Below is a small trained network, with its code and all its weights. Each question gives an input and a target symbol and asks what happens when units are switched off, that is, made to give their printed mean instead of their output.

import numpy as np


def w(rows, s, z=0):
    codes = np.array(rows[::2]) - 128.0
    scale = np.full(codes.shape[1], s)
    scale[-1] = z or s
    return codes * scale


def norm(h):
    return h / np.sqrt((h * h).mean(-1, keepdims=True) + 1e-5)


def softmax(a):
    e = np.exp(a - a.max(-1, keepdims=True))
    return e / e.sum(-1, keepdims=True)


def log_softmax(a):
    a = a - a.max(-1, keepdims=True)
    return a - np.log(np.exp(a).sum(-1, keepdims=True))


def net(x, mask):
    ids = ['βγδεζλψ'.index(c) for c in x.split()]
    T = len(ids)
    res = E[ids] + P[:T]
    u = 0
    for l in range(3):
        r = norm(res)
        for j in range(3):
            rows = slice(3 * j, 3 * j + 3)
            q, k, v = (r @ M[l][rows].T for M in (Q, K, V))
            z = softmax(np.where(np.tri(T) > 0, q @ k.T / 3**0.5, -1e9)) @ v
            o = O[l][rows]
            res = res + np.where(mask[u + j], z, o[:, -1]) @ o[:, :-1]
        u += 3
    return log_softmax(norm(res)[-1] @ U[:, :-1].T + U[:, -1])


Q, K, V, O = {}, {}, {}, {}
E = w([
[148,113,124,103],'β',
[134,170,253,143],'γ',
[87,150,93,95],'δ',
[104,116,96,135],'ε',
[138,105,105,130],'ζ',
[143,99,128,94],'λ',
[60,151,116,92],'ψ',
],0.03)
P = w([
[240,172,255,114],'0',
[222,188,111,207],'1',
[184,81,142,216],'2',
[157,62,177,198],'3',
[105,123,185,155],'4',
[102,60,176,158],'5',
[71,83,167,110],'6',
],0.0067)
Q[0] = w([
[195,60,96,86],'0.h1',
[254,206,159,63],'0.h1',
[108,132,164,149],'0.h1',
[163,187,251,154],'0.h2',
[201,74,196,163],'0.h2',
[183,42,31,69],'0.h2',
[84,137,77,72],'0.h3',
[69,206,173,109],'0.h3',
[83,248,55,123],'0.h3',
],0.0085)
K[0] = w([
[149,108,99,97],'0.h1',
[148,132,144,162],'0.h1',
[159,144,124,131],'0.h1',
[126,248,133,158],'0.h2',
[115,88,177,131],'0.h2',
[122,117,51,88],'0.h2',
[84,63,105,35],'0.h3',
[100,146,156,96],'0.h3',
[49,155,70,143],'0.h3',
],0.014)
V[0] = w([
[62,90,78,103],'0.h1',
[83,114,255,119],'0.h1',
[112,3,187,118],'0.h1',
[101,163,197,252],'0.h2',
[90,130,41,248],'0.h2',
[117,99,160,155],'0.h2',
[148,117,133,75],'0.h3',
[166,68,128,151],'0.h3',
[99,187,97,153],'0.h3',
],0.0083)
O[0] = w([
[101,184,113,76,198],'0.h1',
[172,120,155,126,53],'0.h1',
[38,123,114,113,108],'0.h1',
[196,238,239,67,5],'0.h2',
[102,82,106,95,143],'0.h2',
[151,255,113,105,124],'0.h2',
[104,189,91,163,172],'0.h3',
[46,193,87,50,125],'0.h3',
[143,85,88,91,110],'0.h3',
],0.0075,0.003)
Q[1] = w([
[139,178,137,131],'1.h1',
[152,122,49,161],'1.h1',
[232,183,101,159],'1.h1',
[108,105,190,135],'1.h2',
[126,70,88,166],'1.h2',
[122,219,25,108],'1.h2',
[106,154,74,166],'1.h3',
[151,47,154,4],'1.h3',
[77,130,130,131],'1.h3',
],0.012)
K[1] = w([
[130,147,122,54],'1.h1',
[30,220,181,108],'1.h1',
[115,146,191,67],'1.h1',
[234,171,44,133],'1.h2',
[154,59,83,123],'1.h2',
[115,153,155,137],'1.h2',
[164,136,159,96],'1.h3',
[129,127,11,173],'1.h3',
[214,74,90,133],'1.h3',
],0.011)
V[1] = w([
[231,214,97,139],'1.h1',
[135,77,178,56],'1.h1',
[117,95,114,108],'1.h1',
[150,167,182,150],'1.h2',
[140,175,254,189],'1.h2',
[48,198,101,70],'1.h2',
[154,82,175,123],'1.h3',
[112,13,223,176],'1.h3',
[99,106,100,170],'1.h3',
],0.0079)
O[1] = w([
[153,153,154,213,86],'1.h1',
[1,135,146,149,81],'1.h1',
[122,154,56,33,155],'1.h1',
[184,105,177,214,57],'1.h2',
[49,6,138,152,2],'1.h2',
[96,94,133,199,137],'1.h2',
[184,133,168,37,108],'1.h3',
[217,85,58,75,125],'1.h3',
[52,73,41,155,177],'1.h3',
],0.0066,0.0071)
Q[2] = w([
[183,183,160,147],'2.h1',
[103,109,166,138],'2.h1',
[132,134,50,83],'2.h1',
[169,187,249,125],'2.h2',
[152,138,199,181],'2.h2',
[103,191,118,126],'2.h2',
[127,145,186,58],'2.h3',
[132,179,94,93],'2.h3',
[132,182,163,114],'2.h3',
],0.014)
K[2] = w([
[86,100,56,123],'2.h1',
[143,127,61,56],'2.h1',
[172,196,202,164],'2.h1',
[108,130,8,123],'2.h2',
[42,103,19,82],'2.h2',
[162,103,104,112],'2.h2',
[96,156,169,122],'2.h3',
[87,162,109,135],'2.h3',
[184,137,182,92],'2.h3',
],0.015)
V[2] = w([
[122,86,77,37],'2.h1',
[199,139,78,152],'2.h1',
[211,207,148,169],'2.h1',
[214,130,76,77],'2.h2',
[40,216,43,159],'2.h2',
[110,1,105,222],'2.h2',
[131,217,9,156],'2.h3',
[206,183,176,156],'2.h3',
[177,121,61,114],'2.h3',
],0.011)
O[2] = w([
[224,81,87,120,117],'2.h1',
[129,100,242,139,164],'2.h1',
[41,181,195,32,176],'2.h1',
[160,111,159,24,165],'2.h2',
[66,46,143,159,102],'2.h2',
[191,101,230,254,107],'2.h2',
[126,77,192,163,254],'2.h3',
[34,146,137,65,77],'2.h3',
[98,132,205,113,196],'2.h3',
],0.0082,0.011)
U = w([
[113,215,188,119,199],'β',
[85,151,124,111,99],'γ',
[102,21,173,9,4],'δ',
[86,22,80,146,184],'ε',
[38,24,220,174,46],'ζ',
[225,111,101,102,105],'λ',
[135,160,109,213,167],'ψ',
],0.011,0.0037)

Each question gives the input, a string of symbols that net reads in full, and the target symbol t.
The units are the heads (3 rows each of Q, K, V and O). Each row of codes is followed by its name. A weight is (code - 128) times the scale printed after its matrix; where a second scale follows, it is the last column's (O and U).
mask holds one flag per head, layer by layer. A switched-off head (its flag False) gives its mean, the last column of its rows in O, instead of its output. The means were averaged over made-up inputs and are rounded, as every weight is.
A unit's drop is (log p(t) with every unit on - log p(t) with that unit switched off) / (log p(t) with every unit on - log p(t) with every unit switched off).
The circuit of an input: a set's keep is (log p(t) with only the set's units on - log p(t) with every unit switched off) / (log p(t) with every unit on - log p(t) with every unit switched off). Starting from all 9 units, units are removed one at a time, each time the one whose removal leaves the highest keep (on an exact tie, the one counted first), for as long as the keep stays at least 0.8.
units of the circuit, in order: the units of the circuit, biggest drop first
most important unit: the unit with the biggest drop
heads that matter: for each layer, one digit per head in row order, 1 if its drop is at least 0.15 and else 0, layers parted by /
drop of u: that unit's drop, to one decimal
input β δ ζ β λ δ, target β: heads that matter -> 111 / 111 / 110
input ε ψ ζ ε β ψ, target ε: heads that matter -> 000 / 000 / 100
input ζ δ β, target ζ: units of the circuit, in order -> (0.h3 1.h3 2.h2)
input ζ δ λ, target ζ: units of the circuit, in order -> (0.h3 1.h3 2.h2)
input ε ζ ζ δ ψ, target ε: heads that matter -> 000 / 000 / 110
input δ δ β ε, target δ: units of the circuit, in order -> (2.h2)
input δ λ ψ ε, target δ: units of the circuit, in order -> (0.h3 0.h1 2.h1)
input β ε β ε ε δ δ, target β: units of the circuit, in order -> (2.h2 1.h2 1.h1 0.h2)
input ψ β ζ, target ψ: units of the circuit, in order -> (1.h2 0.h3 2.h2 0.h1)
input λ ζ ψ, target λ: units of the circuit, in order -> (1.h2 2.h1 0.h3)
input ζ ζ ζ, target ζ: heads that matter -> 111 / 101 / 000
input ζ ζ δ ζ, target ζ: heads that matter -> 111 / 101 / 010
input γ ζ ζ λ δ ζ β, target β: units of the circuit, in order -> (2.h2 1.h2)
input ψ ε δ δ δ δ δ, target ψ: most important unit -> 1.h2
input ε δ ε β β ε, target ε: heads that matter -> 010 / 000 / 110
input δ δ ψ, target δ: heads that matter -> 111 / 010 / 010
input ε ε λ, target ε: heads that matter -> 000 / 000 / 110
input λ ζ β, target λ: heads that matter -> 101 / 011 / 100
input ζ ε ψ ε ζ ζ ε, target ζ: heads that matter -> 111 / 111 / 010
input ψ ζ ζ, target ψ: heads that matter -> 001 / 010 / 010
input λ γ λ ψ β, target β: most important unit -> 0.h1
input ε ε ψ β, target ε: drop of 0.h2 -> 0.1
